The rows lie along a hidden order. The number after each row says roughly how far along it the row is, from 0 to 20. A new part has a new order.
(in the rows, 100 means zero)
[120 121 102  83 112 137  98  63  97  81  78 167 107 102 143 146 117 138
  79 109] : 17
[102 107  94  96 106  99  91  73 103  99  74 126 103  91 113 115  83  74
 105  93] : 4
[104 124 112  95 120 111 115 102  45  91  69 113  91  85 156  98 123 114
  89 104] : 13
[ 95 120 104  93 112 113 102  94  77  97  90 140  99  97 133 102 112 104
  99 113] : 20
[ 92 106  89  96  99 107  75  82 129 101  98 166 105 108 113 106  75  79
 108 115] : 3
[ 83 112 104  97 104  96 100 109  92 115 124 122 100 110  65  88 112  90
 110 115] : 9
[103 112 103  99 107 106 102  99  97  95  83 116  97  91 118  99 100  92
  98  99] : 6
[ 86 107 114  92 109  98 119 128  62 102  95 104  95  88 107  80 119  99
  98  91] : 8
[ 91 107 110  96 105 105 113 115  76 101 103 103  96  95 111  85 115 108
  98 101] : 9
[118  91  88 107  90 103  83  75 139  94 105 101 106 113  99 116  84 100
  99 112] : 10
[ 99  92 102 107  87 112  98  95 151  99 143 113 104 128  89  83 109 146
  94 154] : 18
[104 105 105 103  99 107 114 101  92  94 100  71  94  98 127  91 113 130
  92 108] : 18
[ 90 122 105  88 118 109 101  93  38 103 100 144 103 106 113 113 125 107
  98 115] : 0
[108  97 106 105  98 102 112 120 124  97  92  69  89  87 103  87  97 110
  99  83] : 14
[108 118 101  96 113 112  99  80  69  92  82 122 101 100 131 123 114 115
  94 110] : 6
[ 98  95 102  97 105  97  91 109  96 103  93 130 100  95  95 110  86  60
 106  98] : 13
[105 108 101 102 100 108 107  95  83  95 101  76  98 101 119  96 116 130
  94 102] : 16
[ 88  91 104 102  97  94 100 115 124 103 107 114  99 101  94  78  90  84
 105 108] : 16
[108  96 107  88 116 108  92 102  82 100  94 160  99  96  97 136  87  54
 103  99] : 13
[107  81 102  93 109 100  91 107  94  92  79 133  98  86 126 128  70  60
  99  86] : 18

Next part:
[ 94 104  98 104  93 133  97 109  91 104  90  85  87 125  98 112  88 101
  87 111  66  98  94 107 107 114  92 109  99  96  97  92 101  99 105  66
 102 108 101 102 109  99 101] : 19
[ 92 123  99  91 101 122  92 117  89 102  94  95  81 119 105 110  92 102
  88 124 145  79  92 109 108 126  91 110  89  95 106 101  98 101 100  59
 101 114  90 100 140 100 102] : 20
[ 90  48  91  97 103 117  73 104  61 115  93  78  90 149 104 106  85  99
  98 146 113  96  91 107  94 121  81 101  91 104  99  91 143  92 104  91
 109 112 107 104  51  97  97] : 9
[ 70  87 102 116  83 159 102 101  97  97 100  84 104 125  91 103  91 103
  95 105  21 110 102 107 106 116 101 106 108  98  96  96 115  94 104  78
 111 101 104 103  84  89  99] : 18
[ 95  74  96  99  95 144 101 107  95 104  88  81  93 128 101 109  83 102
  89 125  87  97  92 107 103 120 103 105 102  98  95  92 119  91 107  66
 101 105 108 103  89  87 103] : 16
[ 98 114  89  93  99 115  87 108  91 120  91  78  81  88  99  98  91 101
  95 145  85  93  87 111 108 112  85 105  87  99  97  97 120  96 106  63
  99 102 107 100 103  85 104] : 0
[ 98  91  94 108  93 141  85 106 104 113  91  78  80 122 102 104  87 103
  97 139  55  97  93 115 101 124  87 101 102 100  98  98 117  93 105  75
 101 102 113 101  50  83 101] : 2
[ 89  63  95  93 105 142 104 104  86 104  89  93  89 139 101 109  79 101
  91 131 136  92  94 105 105 121 102 104  87 101  97  91 122  88 101  61
 106 107 101 104 133  85 100] : 15
[ 87  55  91  88 114 142 101 100  97 110  90  83  90 120 100  95  90 102
 100 131 139 101  93  98 111 108  94 102  89 103  93  94 147  90 103  58
 103 100 103 103 130  76  98] : 5
[ 88  80  91  92 100 133  89 107 112 109  87  79  84 109 107  97  86 105
  95 145 109  89  87 112 103 120 101 102 102 100  97  93 135  83 110  64
 100 100 117 102  76  81 104] : 3
[ 89  47  96  91 116 158  97 105  78 104  91  95  87 147 100 106  82  97
  94 131 156  94  93 106 106 119  94 103  77 103 102  87 128  86  96  63
 112 104  91 103 147  89  94] : 13
[ 79  29  94  92 109 133  96 102  83 109  84  89  95 133  99 106  86 100
  94 121 118  98  91 100 108 116  94 101  84 103  94  95 151  91 103  66
 104 105 107 104 132  84  98] : 12
